Here is a tiny trained network, its code and every weight. The questions are about switching its units off for an input and a class, where a switched-off unit gives its printed mean instead of its output.

import numpy as np


def w(rows, s, z=0):
    codes = np.array(rows[::2]) - 128.0
    scale = np.full(codes.shape[1], s)
    scale[-1] = z or s
    return codes * scale


def norm(h):
    return h / np.sqrt((h * h).mean(-1, keepdims=True) + 1e-5)


def f(y):
    return np.maximum(y, 0)


def log_softmax(a):
    a = a - a.max(-1, keepdims=True)
    return a - np.log(np.exp(a).sum(-1, keepdims=True))


def net(x, mask):
    res = np.array(x, float).reshape(1, 2) / 4 @ E
    u = 0
    for l in range(4):
        y = f(norm(res) @ A[l][:, :-1].T + A[l][:, -1])
        res = res + np.where(mask[u : u + 6], y, B[l][:, -1]) @ B[l][:, :-1]
        u += 6
    return log_softmax(norm(res)[-1] @ U[:, :-1].T + U[:, -1])


A, B = {}, {}
E = w([
[154,52,38,181,126,137,121,104,207,132,161,158],'x0',
[148,134,86,90,164,183,179,122,116,181,185,7],'x1',
],0.017)
A[0] = w([
[150,101,82,121,121,164,144,130,178,102,134,155,1],'0.n1',
[121,159,157,98,150,165,146,117,99,117,138,58,21],'0.n2',
[185,167,84,173,119,179,115,134,86,182,186,98,101],'0.n3',
[118,81,90,140,145,158,123,50,196,68,137,118,119],'0.n4',
[95,107,77,1,130,90,188,179,184,126,87,109,73],'0.n5',
[88,134,192,79,137,92,148,139,111,112,89,150,187],'0.n6',
],0.0081,0.0041)
B[0] = w([
[72,82,97,175,102,50,90,165,85,198,152,129,181],'0.n1',
[152,46,78,241,98,43,68,183,120,212,151,203,219],'0.n2',
[25,27,184,69,115,54,155,101,254,13,37,174,229],'0.n3',
[178,65,138,198,76,29,91,254,71,252,136,165,238],'0.n4',
[118,127,118,72,120,94,144,113,188,109,97,148,160],'0.n5',
[213,161,40,239,72,172,56,145,105,147,163,212,254],'0.n6',
],0.0058,0.007)
A[1] = w([
[99,112,168,88,142,133,149,131,132,86,115,103,29],'1.n1',
[139,152,96,155,103,143,98,137,97,129,138,135,100],'1.n2',
[138,220,195,81,131,146,142,162,33,162,127,64,53],'1.n3',
[131,131,112,66,148,169,185,134,125,155,162,4,5],'1.n4',
[86,89,178,91,119,56,149,166,126,154,98,97,151],'1.n5',
[130,173,184,105,128,124,148,144,77,151,127,97,37],'1.n6',
],0.023,0.002)
B[1] = w([
[145,185,149,122,114,155,141,143,87,147,142,144,143],'1.n1',
[168,141,165,112,152,132,147,162,172,159,125,144,212],'1.n2',
[170,86,138,208,145,91,121,191,80,216,173,163,248],'1.n3',
[58,129,126,91,101,119,113,48,196,7,61,159,251],'1.n4',
[168,160,165,128,144,152,134,157,138,151,134,152,229],'1.n5',
[155,114,99,148,106,113,91,187,110,170,141,141,194],'1.n6',
],0.016,0.017)
A[2] = w([
[143,62,5,146,131,142,142,106,201,165,179,70,83],'2.n1',
[113,135,137,124,151,145,116,121,98,120,128,79,72],'2.n2',
[129,130,130,123,149,128,136,86,106,135,136,76,92],'2.n3',
[143,121,104,128,164,124,113,132,113,136,140,75,6],'2.n4',
[135,145,110,134,152,131,117,108,117,137,126,99,89],'2.n5',
[169,125,116,136,141,139,143,139,158,167,150,120,164],'2.n6',
],0.032,0.0021)
B[2] = w([
[184,112,116,186,123,83,99,251,86,225,142,165,223],'2.n1',
[74,109,121,121,164,142,110,135,75,71,128,113,128],'2.n2',
[141,109,89,122,140,106,132,154,132,103,105,92,128],'2.n3',
[84,126,61,124,75,161,124,172,195,118,117,134,132],'2.n4',
[89,112,154,97,153,81,140,157,116,147,112,159,128],'2.n5',
[110,156,94,103,124,159,145,90,99,102,134,73,253],'2.n6',
],0.017,0.019)
A[3] = w([
[96,153,195,118,95,81,85,91,176,9,32,253,203],'3.n1',
[125,183,100,75,133,184,154,82,103,100,145,51,159],'3.n2',
[143,106,78,105,124,149,145,53,251,80,115,144,88],'3.n3',
[98,174,66,83,117,184,148,129,104,101,118,80,253],'3.n4',
[61,70,170,120,189,124,88,117,125,130,150,65,96],'3.n5',
[100,160,88,112,154,160,94,60,91,110,165,102,67],'3.n6',
],0.024,0.0022)
B[3] = w([
[6,102,128,43,123,133,127,136,122,42,68,56,253],'3.n1',
[168,140,71,124,96,143,177,38,145,132,142,102,173],'3.n2',
[90,146,191,127,142,119,111,204,45,109,142,91,173],'3.n3',
[119,116,176,138,186,146,106,86,143,132,165,144,166],'3.n4',
[118,172,150,174,129,116,113,59,125,139,100,101,128],'3.n5',
[171,181,137,135,123,167,156,152,172,136,116,160,144],'3.n6',
],0.017,0.037)
U = w([
[179,120,119,199,111,68,115,211,107,216,169,200,253],'0',
[10,131,171,58,114,108,147,111,120,34,97,101,10],'1',
[172,195,132,115,141,178,206,2,144,138,204,106,97],'2',
],0.0081,0.00062)

Each question gives the input, the list of numbers given to net, and the class t.
The units are the neurons (one row each of A and B). Each row of codes is followed by its name. A weight is (code - 128) times the scale printed after its matrix; where a second scale follows, it is the last column's (A, B and U).
mask holds one flag per neuron, layer by layer. A switched-off neuron (its flag False) gives its mean, the last column of its row in B, instead of its output. The means were averaged over made-up inputs and are rounded, as every weight is.
A unit's drop is (log p(t) with every unit on - log p(t) with that unit switched off) / (log p(t) with every unit on - log p(t) with every unit switched off).
The circuit of an input: a set's keep is (log p(t) with only the set's units on - log p(t) with every unit switched off) / (log p(t) with every unit on - log p(t) with every unit switched off). Starting from the 12 units with the biggest drops (on a tie, the unit counted first), units are removed one at a time, each time the one whose removal leaves the highest keep (on an exact tie, the one counted first), for as long as the keep stays at least 0.8.
units of the circuit, in order: the units of the circuit, biggest drop first
unit that matters most: the unit with the biggest drop
top k neurons: the k neurons with the biggest drops, biggest first
top k neurons in layer l: the k neurons of layer l with the biggest drops, biggest first
drop of u: that unit's drop, to one decimal
input [-7,-6], class 0: top 3 neurons : 1.n4, 3.n1, 0.n3
input [7,7], class 0: unit that matters most : 2.n1
input [-6,-6], class 0: units of the circuit, in order : 1.n4, 3.n1
input [3,2], class 2: top 4 neurons : 1.n5, 1.n4, 0.n6, 1.n3
input [-2,2], class 2: top 2 neurons : 1.n4, 0.n2
input [-2,0], class 2: top 2 neurons : 1.n4, 2.n6
input [-1,-2], class 2: top 2 neurons : 1.n4, 2.n1
input [7,-6], class 0: top 2 neurons : 1.n4, 3.n1
input [0,-3], class 2: top 3 neurons in layer 1 : 1.n4, 1.n2, 1.n3
input [-6,5], class 0: drop of 1.n3 : 1.4
input [6,4], class 0: drop of 2.n1 : 1.0
input [3,-3], class 2: drop of 3.n1 : 0.1
input [2,2], class 2: drop of 1.n4 : 1.0
input [-3,-3], class 2: top 2 neurons in layer 0 : 0.n3, 0.n6
input [4,0], class 0: units of the circuit, in order : 3.n1
input [-1,-3], class 2: top 3 neurons in layer 1 : 1.n4, 1.n2, 1.n3
